Below is a small trained network, with its code and all its weights. Each question gives an input and a target symbol and asks what happens when units are switched off, that is, made to give their printed mean instead of their output.

import numpy as np


def w(rows, s, z=0):
    codes = np.array(rows[::2]) - 128.0
    scale = np.full(codes.shape[1], s)
    scale[-1] = z or s
    return codes * scale


def norm(h):
    return h / np.sqrt((h * h).mean(-1, keepdims=True) + 1e-5)


def f(y):
    return np.maximum(y, 0)


def softmax(a):
    e = np.exp(a - a.max(-1, keepdims=True))
    return e / e.sum(-1, keepdims=True)


def log_softmax(a):
    a = a - a.max(-1, keepdims=True)
    return a - np.log(np.exp(a).sum(-1, keepdims=True))


def net(x, mask):
    ids = ['ΞΣαβζηθπτφψ'.index(c) for c in x.split()]
    T = len(ids)
    res = E[ids] + P[:T]
    u = 0
    for l in range(2):
        r = norm(res)
        for j in range(3):
            rows = slice(2 * j, 2 * j + 2)
            q, k, v = (r @ M[l][rows].T for M in (Q, K, V))
            z = softmax(np.where(np.tri(T) > 0, q @ k.T / 2**0.5, -1e9)) @ v
            o = O[l][rows]
            res = res + np.where(mask[u + j], z, o[:, -1]) @ o[:, :-1]
        u += 3
        y = f(norm(res) @ A[l][:, :-1].T + A[l][:, -1])
        res = res + np.where(mask[u : u + 4], y, B[l][:, -1]) @ B[l][:, :-1]
        u += 4
    return log_softmax(norm(res)[-1] @ U[:, :-1].T + U[:, -1])


Q, K, V, O, A, B = {}, {}, {}, {}, {}, {}
E = w([
[134,104,2,171,136,114],'Ξ',
[171,137,130,228,115,222],'Σ',
[176,224,45,127,73,170],'α',
[45,131,108,170,46,107],'β',
[82,90,215,221,144,86],'ζ',
[109,52,37,189,161,118],'η',
[127,127,11,158,159,53],'θ',
[59,124,58,170,184,31],'π',
[162,207,150,241,133,122],'τ',
[134,67,48,201,151,159],'φ',
[49,142,76,150,44,96],'ψ',
],0.007)
P = w([
[2,194,95,165,204,188],'0',
[37,172,100,166,179,168],'1',
[54,166,93,175,161,154],'2',
[73,153,91,176,149,143],'3',
[88,147,91,182,135,134],'4',
[104,136,92,180,126,124],'5',
[116,128,92,182,116,118],'6',
[127,118,96,179,103,110],'7',
[142,109,100,181,93,107],'8',
[153,98,103,178,82,99],'9',
[167,92,108,175,70,90],'10',
[183,79,112,174,58,88],'11',
[199,70,122,164,49,79],'12',
[219,60,117,172,21,66],'13',
],0.0072)
Q[0] = w([
[120,158,251,22,135,136],'L0H0',
[40,66,128,144,63,91],'L0H0',
[152,143,134,170,173,80],'L0H1',
[165,169,181,49,219,149],'L0H1',
[68,170,109,160,3,98],'L0H2',
[139,154,199,175,132,114],'L0H2',
],0.025)
K[0] = w([
[60,159,89,129,234,171],'L0H0',
[225,79,124,110,160,100],'L0H0',
[191,134,95,125,196,135],'L0H1',
[2,54,70,110,179,90],'L0H1',
[225,68,133,160,74,79],'L0H2',
[129,118,112,82,86,122],'L0H2',
],0.029)
V[0] = w([
[98,65,213,184,216,33],'L0H0',
[18,105,162,122,49,103],'L0H0',
[224,223,237,173,93,162],'L0H1',
[228,120,108,36,146,151],'L0H1',
[71,90,29,82,159,89],'L0H2',
[126,230,114,77,107,3],'L0H2',
],0.024)
O[0] = w([
[229,35,168,140,175,129,87],'L0H0',
[155,74,128,53,46,73,203],'L0H0',
[168,235,235,191,100,139,183],'L0H1',
[170,182,110,26,133,181,4],'L0H1',
[178,203,30,116,176,94,187],'L0H2',
[69,185,182,130,193,9,105],'L0H2',
],0.015,0.022)
A[0] = w([
[138,135,144,88,222,109,111],'L0N0',
[201,160,93,147,88,112,99],'L0N1',
[123,138,144,34,67,140,3],'L0N2',
[77,115,88,3,192,137,64],'L0N3',
],0.03,0.0046)
B[0] = w([
[102,199,125,193,154,61,136],'L0N0',
[167,161,92,182,117,111,248],'L0N1',
[98,205,107,105,31,99,180],'L0N2',
[199,91,2,133,155,55,163],'L0N3',
],0.021,0.012)
Q[1] = w([
[175,223,126,122,83,40],'L1H0',
[117,130,135,103,251,88],'L1H0',
[136,163,83,70,180,168],'L1H1',
[161,112,166,116,241,135],'L1H1',
[142,97,120,243,55,66],'L1H2',
[155,160,140,154,126,94],'L1H2',
],0.024)
K[1] = w([
[176,252,160,109,121,100],'L1H0',
[70,117,28,144,165,72],'L1H0',
[84,91,28,120,149,107],'L1H1',
[102,86,80,230,110,59],'L1H1',
[211,186,227,98,118,179],'L1H2',
[175,197,167,104,111,137],'L1H2',
],0.024)
V[1] = w([
[68,170,53,169,104,136],'L1H0',
[137,98,103,193,193,53],'L1H0',
[232,105,204,220,141,170],'L1H1',
[107,113,73,118,25,226],'L1H1',
[177,125,202,110,188,90],'L1H2',
[207,6,136,111,171,105],'L1H2',
],0.024)
O[1] = w([
[104,233,169,90,120,123,255],'L1H0',
[166,144,218,178,98,162,203],'L1H0',
[161,6,27,132,155,101,169],'L1H1',
[127,108,111,151,56,233,156],'L1H1',
[161,166,169,99,199,60,86],'L1H2',
[213,152,226,74,129,176,107],'L1H2',
],0.015,0.014)
A[1] = w([
[3,148,87,97,207,230,129],'L1N0',
[149,126,94,184,250,163,245],'L1N1',
[104,153,163,34,226,39,140],'L1N2',
[226,97,185,44,203,106,1],'L1N3',
],0.028,0.0034)
B[1] = w([
[113,86,144,46,253,163,233],'L1N0',
[113,191,165,113,164,197,240],'L1N1',
[62,35,120,113,138,58,178],'L1N2',
[132,234,156,43,93,161,254],'L1N3',
],0.03,0.0085)
U = w([
[59,105,123,76,186,130,159],'Ξ',
[142,118,130,186,196,73,169],'Σ',
[170,137,165,69,144,127,159],'α',
[114,116,106,104,124,81,54],'β',
[143,119,122,106,60,68,211],'ζ',
[73,96,247,175,116,161,23],'η',
[159,87,148,92,146,170,129],'θ',
[135,93,83,165,113,191,88],'π',
[187,146,49,114,162,142,4],'τ',
[120,70,106,118,135,182,86],'φ',
[98,223,111,138,133,149,164],'ψ',
],0.012,0.0033)

Each question gives the input, a string of symbols that net reads in full, and the target symbol t.
The units are the heads (2 rows each of Q, K, V and O) and the neurons (one row each of A and B). Each row of codes is followed by its name. A weight is (code - 128) times the scale printed after its matrix; where a second scale follows, it is the last column's (O, A, B and U).
mask holds one flag per unit, layer by layer, with each layer's heads first. A switched-off unit (its flag False) gives its mean, the last column of its rows in O or B, instead of its output. The means were averaged over made-up inputs and are rounded, as every weight is.
A unit's drop is (log p(t) with every unit on - log p(t) with that unit switched off) / (log p(t) with every unit on - log p(t) with every unit switched off).
The circuit of an input: a set's keep is (log p(t) with only the set's units on - log p(t) with every unit switched off) / (log p(t) with every unit on - log p(t) with every unit switched off). Starting from the 12 units with the biggest drops (on a tie, the unit counted first), units are removed one at a time, each time the one whose removal leaves the highest keep (on an exact tie, the one counted first), for as long as the keep stays at least 0.8.
circuit, biggest first: the units of the circuit, biggest drop first
unit that matters most: the unit with the biggest drop
k most important neurons: the k neurons with the biggest drops, biggest first
top k neurons in layer l: the k neurons of layer l with the biggest drops, biggest first
drop when u is switched off: that unit's drop, to one decimal
input π Ξ τ ψ, target Σ: unit that matters most : L1H1
input β β β τ Ξ β θ, target Σ: circuit, biggest first : L0H1; L1H1
input β β α Ξ α Ξ α β, target Ξ: circuit, biggest first : L0H0; L1N0; L0N1
input φ Ξ β β Ξ η β η ψ ζ φ β η, target α: circuit, biggest first : L0H0; L1H2
input τ α τ ζ ζ θ ψ β β θ, target α: circuit, biggest first : L0H0; L1H2
input Σ β Σ, target π: circuit, biggest first : L0H2; L1H1
input β Ξ Ξ φ τ α ψ, target Ξ: circuit, biggest first : L0H0; L1N0; L0N1
input α β β β Σ β β β α τ β ψ θ, target Σ: circuit, biggest first : L0H1; L0H2; L1H1; L1N3
input β α θ α Ξ β τ, target ζ: top 2 neurons in layer 1 : L1N0; L1N1
input β η ψ τ Ξ β η, target ζ: 2 most important neurons : L1N0; L1N1
input α Σ β β π, target π: circuit, biggest first : L0H2; L1H1
input ζ α φ φ β Ξ π β ζ ψ, target α: circuit, biggest first : L0H0; L1N3
input α Ξ β τ, target ζ: 2 most important neurons : L1N0; L1N1
input θ ζ π β β Ξ ζ ψ ζ ψ, target α: circuit, biggest first : L0H0
input β α β β φ θ β β β, target ζ: 2 most important neurons : L0N2; L1N1
input Ξ β Ξ, target ζ: top 2 neurons in layer 1 : L1N0; L1N1
input Σ β θ ψ Ξ φ β Ξ τ ζ φ β α τ, target Ξ: top 2 neurons in layer 1 : L1N2; L1N1
input β Ξ Ξ, target τ: 2 most important neurons : L0N3; L1N3
input Ξ τ Ξ Σ Ξ β Ξ θ ζ β τ τ, target η: 2 most important neurons : L1N1; L0N1
input Ξ ζ Ξ τ τ β Ξ θ φ τ β Ξ β ψ, target Σ: unit that matters most : L0H1
input Ξ ψ β β φ, target ζ: top 2 neurons in layer 1 : L1N0; L1N1
input η β ζ η, target α: drop when L0H2 is switched off : -0.1
input Ξ Ξ Ξ Ξ Ξ π α β Σ β Ξ τ φ ψ, target π: drop when L1N1 is switched off : 0.0
input φ β φ β φ β ψ, target ζ: drop when L0H2 is switched off : -0.1
input β ψ β β τ, target Σ: drop when L1H2 is switched off : 0.1
input Ξ π β α ψ, target Ξ: top 2 neurons in layer 0 : L0N1; L0N2
input β ζ β π, target α: top neuron in layer 1 : L1N3
input β β α α, target Ξ: 2 most important neurons : L1N0; L0N1
